[-118  -98  -64   -2 -678  162   46  477  -69   54 -117  -26 -134 -213
   43   64   41 -215 -175  333   -1  -41 -718  -10 -375  620 -311  214
 -525   94  351   -5 -139   92 -117  -36   10 -179 -312]  T
[ -41  107  217   -5   26  -18  672 -208 -224  117   35   29  -18  -74
  612  141   41  127 -118  296  135  176 -148  -53  -42  179 -162  271
 -396 -288  113 -161 -167   37   41  -20  568  -88  110]  M
[ -98  -60  -40  151 -714   52    4  390   13   -4 -121  288 -138 -164
  -25  194  -99 -213 -256  340   11   51 -757   42 -222  717 -183  174
 -603  219  145    7    7  -46  -93  -89 -168 -210 -116]  M
[  41   61  193  -25  113  102  811 -146 -232  131  100 -112  -53  -76
  726  417  169  158   66  230  110  283  -61 -217   47  259 -430  163
 -398 -499  178 -182 -137 -150 -101  139  856  -18  148]  Z
[-209  -84    4  171 -759   77 -124  395  101  -27  -96  287 -106 -120
 -129   74  -87 -263 -178  252    8    2 -645  -22 -323  622 -100  189
 -506  211  109   12   12  -54  -53 -146 -191 -273  -93]  T
[-129   30   61  158 -553  309  -27  509   -3  122 -159  277 -157 -223
   63    2  -32 -105 -177  199   49 -192 -681   43 -226  563 -571  221
 -585  227  147 -142  -95  -48   56  120 -103 -190 -343]  Q
[ -72  143  222   22  -65  -16  737 -141 -248   59   41   20  -32  -87
  599  131  -36  112 -128  243  146  262 -153  -58   -5  174 -166  269
 -383 -369   73 -138 -142   37  106  -23  648  -53   76]  M
[ -66   63   77  137 -587  329  -55  497  -52  147 -220  281 -219 -192
   62   18  -12 -107 -188  248  -10 -134 -662   46 -162  560 -590  169
 -586  240  104 -158  -89 -111   73  127  -86 -223 -358]  X
[-113  -98  -51  179 -727   53 -135  413   56   29 -154  467 -180 -195
   -8  170 -207 -259 -229  389   20   81 -723   48 -306  715 -182   96
 -692  169   87  -34  -25 -184 -155  -81 -113 -208 -157]  N
[   2   41  224  -25  120  154  735 -225 -207  121   44  -45  -41 -123
  685  335  255  164   50  282  110  301  -66 -201   46  231 -395  166
 -365 -500  205 -277 -201 -224  -66  220  805  -38   57]  X
[  10  110  209   18  130  164  878 -217 -196  132   75  -98    2  -90
  621  345  243  107   65  160   63  371  -39 -161   69  270 -452  125
 -370 -533  183 -214 -162 -192 -103  186  860  -46  148]  N
[  10   35  204  -55  165   52  826 -249 -209  146   88 -116  -91  -76
  584  345  276  225   59  143  104  310  -71 -223  100  271 -344  117
 -345 -504  189 -193 -100 -210 -126  155  809  -59  158]  T
[   8   96  182    8  107 -113  594 -217 -259  -72   25  243   44   11
  599  232   21  414 -125  201  270  290  -69 -284  210  250 -259  147
 -353 -445   73 -269   -9 -179  -76  -30  579  100  116]  D
[  -9    2  183    8  165   81  899 -131 -211   86  106 -124  -18  -71
  629  430  173  150   78  215  107  284  -65 -232   37  347 -341  156
 -341 -516  180 -199 -127 -128 -117   87  829   -5  158]  Z
[   8  165  198  -28  -24  -39  585 -183 -270   37    3  257    4   53
  752  206  -34  206 -154  254  214  364 -165 -265  181  173 -378  246
 -391 -441  100 -240 -128 -168  -98   85  701   83   96]  T
[  29  -75  306  125   70   97  762 -104  -92  165   55  258  -81 -107
  507  299   34  176  -94  158   79  252 -225 -204  167  299 -183  329
 -540 -443  116 -157 -182 -188   80   40  719 -134  201]  X
[  -9  -77   38  190 -616  119  170  362  -12  149 -112  220  -71 -182
  -48  219 -124 -308 -181  239  -70   82 -693  274 -253  637 -249  -12
 -690  173  242  -70 -148   12   63  -29 -155 -223 -214]  Q
[ -12   47  248   12  125  163  879 -200 -236   97   86  -65   -2 -119
  595  402  183  129  129  167   80  286  -45 -189   35  213 -442  218
 -325 -577  134 -200 -127 -225 -110  179  778  -44  162]  Z
[  92  -30  342   72    3   18  645 -107  -82  214   33  346 -118 -125
  505  309  -22  215 -111  146   92  265 -239 -161  166  267 -216  287
 -583 -505  157 -100 -182 -211   95   44  716 -150  197]  N
[-133  -69 -123   -8 -611  193  -56  498  -65   49 -133   28 -209 -238
  134  148   29 -215 -189  531    2  -82 -659  -39 -346  670 -310  153
 -653   84  364  -44 -127  -27 -119   30   71  -75 -378]  X
[  16   81  250  -30   99  137  810 -241 -189  144   94  -35  -45 -110
  644  419  198   91   38  282  136  244  -63 -190   34  332 -381  184
 -406 -447  220 -208 -107 -203  -53  130  825  -77  174]  D
[-160 -127  -23  186 -636   13 -124  360   24  -52 -122  387 -136 -132
  -58  186 -172 -187 -206  371   71   54 -706  -21 -269  711 -149  186
 -537  172   74   43   35 -119 -156  -81 -190 -234 -131]  Z
[  14  138  142  -19   42  -35  550 -170 -236  -95   19  324   70  -35
  702  204   20  355 -101  172  227  320  -89 -308  217  216 -374  203
 -343 -535   30 -218  -46 -186  -61  -31  607  110   61]  K
[ -89  -96   10  131 -659   53  -78  409   61    1  -89  329 -145 -136
  -52  141 -137 -247 -240  335  -23    3 -748   -8 -332  680  -64  190
 -569  192   95   10  -32  -24  -56  -91 -203 -253 -145]  T
[ -87  137  223   54  -32   -6  713 -169 -209   70   35   18   12  -50
  599   84   42  155 -168  146  178  274 -152  -53   -3  181 -290  242
 -366 -317  118 -161 -139   39   67    0  552  -91   65]  T
[ -95 -135  -90   19 -536  210    8  492  -29   86 -118   91 -155 -283
   83  158   37 -212 -208  501   27  -25 -728  -66 -353  696 -252  215
 -568   83  329  -34 -154   10  -82   64    9 -142 -382]  X
[-131   13   53  261 -567  267  -48  514  -88  143 -201  365 -186 -254
   52  147  -73  -83 -236  241   16 -132 -652   50 -139  647 -562  173
 -694  177  118 -146  -34 -115   54  206   13 -176 -265]  M
[   9  122  155   -6   56 -111  558 -220 -163  -10   59  299   17   41
  629  186  -21  293 -145  164  234  358  -85 -274  249  197 -314  242
 -350 -428   69 -131  -78 -188 -101   68  562   99   73]  Q
[ -92   32   88  263 -594  284   30  543  -33  147 -199  331 -170 -201
   17  126 -105 -145 -210  226  -14 -130 -669   77 -166  601 -515  195
 -647  256   99 -194  -70 -118   96  174  -76 -214 -238]  X
[  55  -62  334  132   60   37  744  -32 -146  204   57  309  -81  -64
  521  271  -55  200  -67  138   73  247 -186 -163  230  255 -198  275
 -584 -475   81 -145 -150 -139   97  -58  773 -104  254]  K
[  56  -79  304  103   97   47  730    3  -93  216   72  289  -96 -142
  526  268   18  230  -83  152   81  225 -273 -180  180  292 -225  304
 -557 -515  115 -125 -136 -115   97  -19  718 -110  218]  K
[  72  121  189  -19   61  -77  508 -198 -246  -47    8  259  -14   51
  623  168  -35  314 -149  235  243  340  -46 -285  261  212 -270  192
 -353 -421   42 -168  -43 -236  -68  -34  651  124   99]  Q
[  39   10   93  100 -687   95  202  374  -75  177 -145  233 -105 -114
  -46  187 -150 -250 -187  244  -77   45 -707  232 -200  579 -219   69
 -598  226  188  -76 -125   76  144  -96 -187 -269 -182]  M
[-122  -40 -158  -72 -648  192   17  469  -98   71  -96    3 -224 -273
   52   61   60 -178 -149  395   55  -51 -727  -19 -353  653 -300  230
 -557  115  334   14 -125   31 -159  -27   22  -71 -356]  V
[  45  -55  269   65   51   48  669  -47  -66  159   73  275  -71 -102
  520  325   30  186  -76  148   44  231 -255 -248  160  300 -140  304
 -548 -490   90 -133 -137 -152   32  -10  689  -62  239]  M
[  83  -57  277   64   22  -30  688  -76  -90  145   83  276  -64  -36
  529  346  -49  150  -43  131   52  255 -200 -232  214  265 -192  273
 -522 -503   98  -98 -124 -173   28  -36  705  -64  266]  K
[ -89   67  152   89   45  -76  654 -243 -256   81   67  -53   49  -41
  546  167   88  193 -100  190  128  328  -46  -83   34  187 -255  199
 -389 -386  164 -179 -104    9  -38   23  623  -10  158]  V
[  53  159  140   27   63  -72  540 -168 -245  -47   -1  321   68    8
  638  186   45  369 -161  208  272  268 -105 -275  229  213 -298  180
 -373 -449   24 -224  -40 -173  -61   38  602   93   83]  D
[-127  -76  -26  137 -715   32  -78  480   52   -8 -117  310 -181 -132
  -44  142 -152 -203 -259  351  -23   -5 -744  -34 -250  722 -123  212
 -616  203  102   25   17  -27  -71 -123 -179 -203 -158]  M
[  21 -117   34  214 -572  162  163  429 -104  155 -156  200  -70 -176
  -28  128  -77 -211 -166  220  -77  102 -711  261 -170  596 -294  -11
 -702  151  199 -100 -175   56   52  -40  -75 -219 -207]  K
[ -47  124  209   25  -46  -20  761 -229 -176   97  128  -40   37  -71
  628  115   -5    1  -79  209  131  243 -103  -61  -25  125 -236  325
 -335 -338  124  -86 -205   97   95   -9  655  -55   83]  Q
[  91  -65  287   27   76   10  739 -117 -138  249   53  223 -103  -82
  504  334   41  226  -55  181   45  215 -221 -143  203  301 -213  291
 -566 -441  179 -150 -147 -144   38  -15  729  -83  259]  M
[  34  -46  357   81   28   66  743  -72  -80  169   97  272  -44  -98
  477  347   20  181  -82   34   46  299 -278 -216  154  234 -211  297
 -520 -538  124 -126 -144 -161   40   43  631 -134  238]  T
[ -60   94   87  163 -613  271  -36  618  -59  196 -161  268 -261 -133
   40  133 -117 -147 -206  224  -45 -109 -700   41 -187  578 -523  146
 -679  259   83 -149  -51  -91    3  167 -132 -170 -264]  V
[  55  145  141  -16  138 -138  531 -178 -272  -42  -15  141   42   66
  613  206   57  356 -149  209  157  335  -94 -291  228  200 -270  196
 -347 -463   58 -216  -19 -169 -152   75  517  181  138]  M
[  39   65  166  -34  177  101  837  -86 -196  108   83 -227  -50  -47
  619  349  247  175   51  142   56  344  -45 -241  118  259 -366  131
 -390 -501  203 -136 -122 -178 -183  214  797    7  171]  K
[-115  -65 -122  -43 -630  224  104  508  -29   28 -107   10 -210 -224
   48   44    6 -170 -184  386   36 -112 -737  -67 -355  630 -294  290
 -536  142  294   -3 -122   32  -21    4  -72 -169 -406]  X
[  82  194  130   32  112  -52  523 -195 -274  -50  -19  249   69   -1
  660  148   49  339 -168  237  226  377  -88 -264  246  192 -275  198
 -362 -440   31 -224 -111 -178 -102   88  690  169  122]  N
[-178 -104  -16  138 -703   71  -64  433  101  -55  -85  258 -158 -183
  -77   90 -132 -219 -203  284   44   35 -732   -1 -265  667 -169  191
 -555  206  105   24   18  -89 -122 -134 -211 -182 -182]  Q
[ 103  -44  249   51   76   72  667 -112  -54  179   50  216  -53 -110
  546  278   60  184  -69  133   50  253 -185 -220  170  300 -260  298
 -480 -464  158 -162 -150 -169   91  -16  736  -44  232]  X
[-118 -118 -133   14 -654  161   60  541 -145   80 -118   -7 -211 -285
   -5    4   46 -113 -172  328   48  -66 -773  -33 -377  600 -272  263
 -561   61  290    3 -148   83 -113   33   -5 -150 -413]  V
[ -69   85  109  189 -611  310    3  518  -62  146 -198  283 -223 -187
   -1   51  -91 -106 -174  168  -16 -104 -681   80 -148  529 -574  163
 -646  216   65 -124  -83 -128   63  184  -42 -253 -294]  N
[ -79   69  139  193 -598  301   30  540  -11  108 -203  369 -165 -200
   -2  117 -140 -117 -221  227   -5  -87 -716  112 -124  590 -511  149
 -632  232   85 -174  -99 -117   37  120  -69 -213 -249]  N
[-106    1   36  223 -602  294  -35  518  -29  128 -212  308 -136 -200
   25   68   -7 -104 -221  149    0 -102 -736   61 -156  650 -599  198
 -674  203  172 -148  -46 -105    5  125  -23 -213 -212]  T
[  35   76  180   37  102  -69  609 -186 -274  -31   41  290    2   51
  532  176  -19  384 -157  159  250  359  -96 -280  259  221 -253  224
 -395 -425   63 -172  -62 -180  -93   90  564   80   97]  D
[ -53   76  242   72   44   61  792 -198 -260  116   20   42  -24  -78
  658  141   48  107  -76  251  125  278 -152  -86   39  231 -353  238
 -452 -421  114 -202 -136  -46   96  -16  701 -115   93]  K
[  30  -65   39  194 -668   79  127  371  -97  150 -178  228 -110 -174
   29  224 -110 -265 -215  297  -63  114 -688  238 -232  628 -257  -46
 -677  188  208 -131 -167    0   49  -29 -105 -230 -249]  X
[-142   69  259  117   28  -79  717 -197 -269   49   49  -24   23  -37
  517  135    2  207  -83  190  199  269 -111  -18   35  108 -233  274
 -348 -357  101 -127 -124   33   19   30  555  -86  118]  Z
[-166  -41 -109   35 -669  221   69  538  -37   36 -102    4 -161 -300
   38   47   81 -183 -193  309   61  -63 -682  -24 -369  645 -300  197
 -514   93  297    4 -127   72  -31   45   42 -149 -383]  T
[  45   34  164   12   64   94  858 -200 -242   88  100 -156   12  -78
  626  387  198  100  110  181   75  329  -89 -186   48  265 -358  236
 -399 -523  201 -148 -145 -149  -94  111  862  -14  223]  Z
[-100   91  185   56   40 -131  686 -200 -198   53   42  -42   25  -35
  518   95   21  179  -96  153  190  340 -122  -48   67  151 -202  205
 -319 -338  150 -151 -126  -23  -77   56  570   29  121]  Q
[-173 -116 -102   34 -651  170   36  528  -96   68 -107   46 -201 -212
   32   39   21 -168 -176  403   10  -54 -753 -105 -322  629 -220  286
 -611   73  288   21 -121   80  -88    7   40 -167 -347]  M
[-130    4   74  206 -602  305  -82  572  -24   86 -222  330 -141 -257
   44   55  -73  -57 -206  239   57  -71 -698  122 -167  572 -565  117
 -680  171  136 -211 -103 -123   16  111  -40 -132 -321]  N
[-110  -90 -145   49 -672  177   42  517  -78   66 -119  121 -208 -273
   82  178   10 -148 -227  405   38   -1 -741  -52 -276  711 -340  191
 -689   63  322    1  -59  -34  -86   58   23 -118 -324]  M
[ -81   28  108  232 -683  264  -47  512  -57  127 -216  350 -190 -185
   59  130 -121 -133 -237  229   -4  -72 -684   75 -159  562 -583  184
 -661  221  119 -144  -71 -147   58  191  -88 -266 -287]  X
[  39  194  181  -23   37  -78  521 -240 -266  -93   16  226   58   80
  648  233   15  326 -201  216  232  417  -88 -285  241  170 -285  155
 -300 -410   69 -203  -35 -198 -138   80  549   94  155]  T
[  24  -52  283   34   51   -9  682 -105 -107  257   66  228 -160  -93
  526  290    9  173  -98  190   83  255 -237 -166  152  323 -199  317
 -584 -450  168 -113 -149 -153    5  -41  724  -67  214]  V
[  29  153  106   -2  -17 -139  535 -179 -224  -42   39  211  -11   35
  681  198  -27  234 -145  256  223  332  -79 -279  195  222 -212  166
 -400 -373   61 -170  -70 -182 -151  -27  664  155  137]  Q
[  77  -71  360   63  103   90  698 -107  -48  156   43  276    0 -137
  538  380   30  185  -90  200   53  234 -242 -160  117  310 -220  308
 -513 -452  163 -238 -169 -182   86  -13  587 -100  212]  X
[-185 -117    2  107 -663  -95 -127  394   43  -84 -126  301 -104 -129
 -167  167 -220 -108 -172  288   86   -5 -675   84 -194  587  -75  175
 -474  206  102   46   20  -75 -186 -141 -283 -129 -127]  Z
[ -61   52  148  145 -571  386  -38  490 -107  121 -170  300 -253 -202
   31   90  -72 -146 -214  355   41 -160 -667   36 -196  549 -503  199
 -548  274   69 -117  -91 -105  122  159  -91 -280 -373]  X
[ -87  106   87  176 -588  377   77  495 -114   88 -123  263 -193 -152
  -60   -9  -72 -151 -169  230    5 -246 -658   38 -201  516 -480  223
 -565  275   36 -110  -68    1  152  126 -125 -255 -328]  D
[  71   -8  145   62 -557  175  204  352 -153  164  -70   99 -102 -102
 -100  125 -140 -272 -148  320  -90  -41 -699  229 -276  491 -130   72
 -578  254  195  -64 -184  189  154  -88 -192 -278 -231]  D
[ -88  -65 -128   40 -643  201   88  529  -83   65 -133   26 -151 -249
   63  156   83 -162 -193  352   -8  -65 -698  -22 -305  688 -373  184
 -621   64  339    1  -79   22 -120   26   20 -141 -302]  M
[  25  114  150    6   41  -79  590 -153 -306  -42  -19  190   -6  -23
  675  227   49  353 -179  261  250  323 -107 -230  194  220 -328  150
 -384 -401  108 -251  -78 -189 -160    5  584  126   55]  X
[  53  -45   42  201 -521  101  189  348 -115  230 -130  213  -71 -120
  -47  219  -78 -240 -168  205 -170   75 -652  239 -230  643 -275  -13
 -718  144  220 -147 -148   54   38  -27 -141 -199 -146]  V
[  20   25  177  -21  150   57  774 -184 -218   91  111 -186  -55  -63
  608  445  217  122  123  234  101  305   -2 -239    8  228 -308  135
 -314 -524  137 -128 -102 -233 -210  214  789  -13  181]  Z
[ -81  128  242   82  -53    8  719 -228 -261   50   19   61   -6  -82
  605  165   -9  154 -137  264  206  312 -215   -7   31  164 -296  208
 -445 -320  110 -204 -142  -53   20   15  633 -116  110]  N
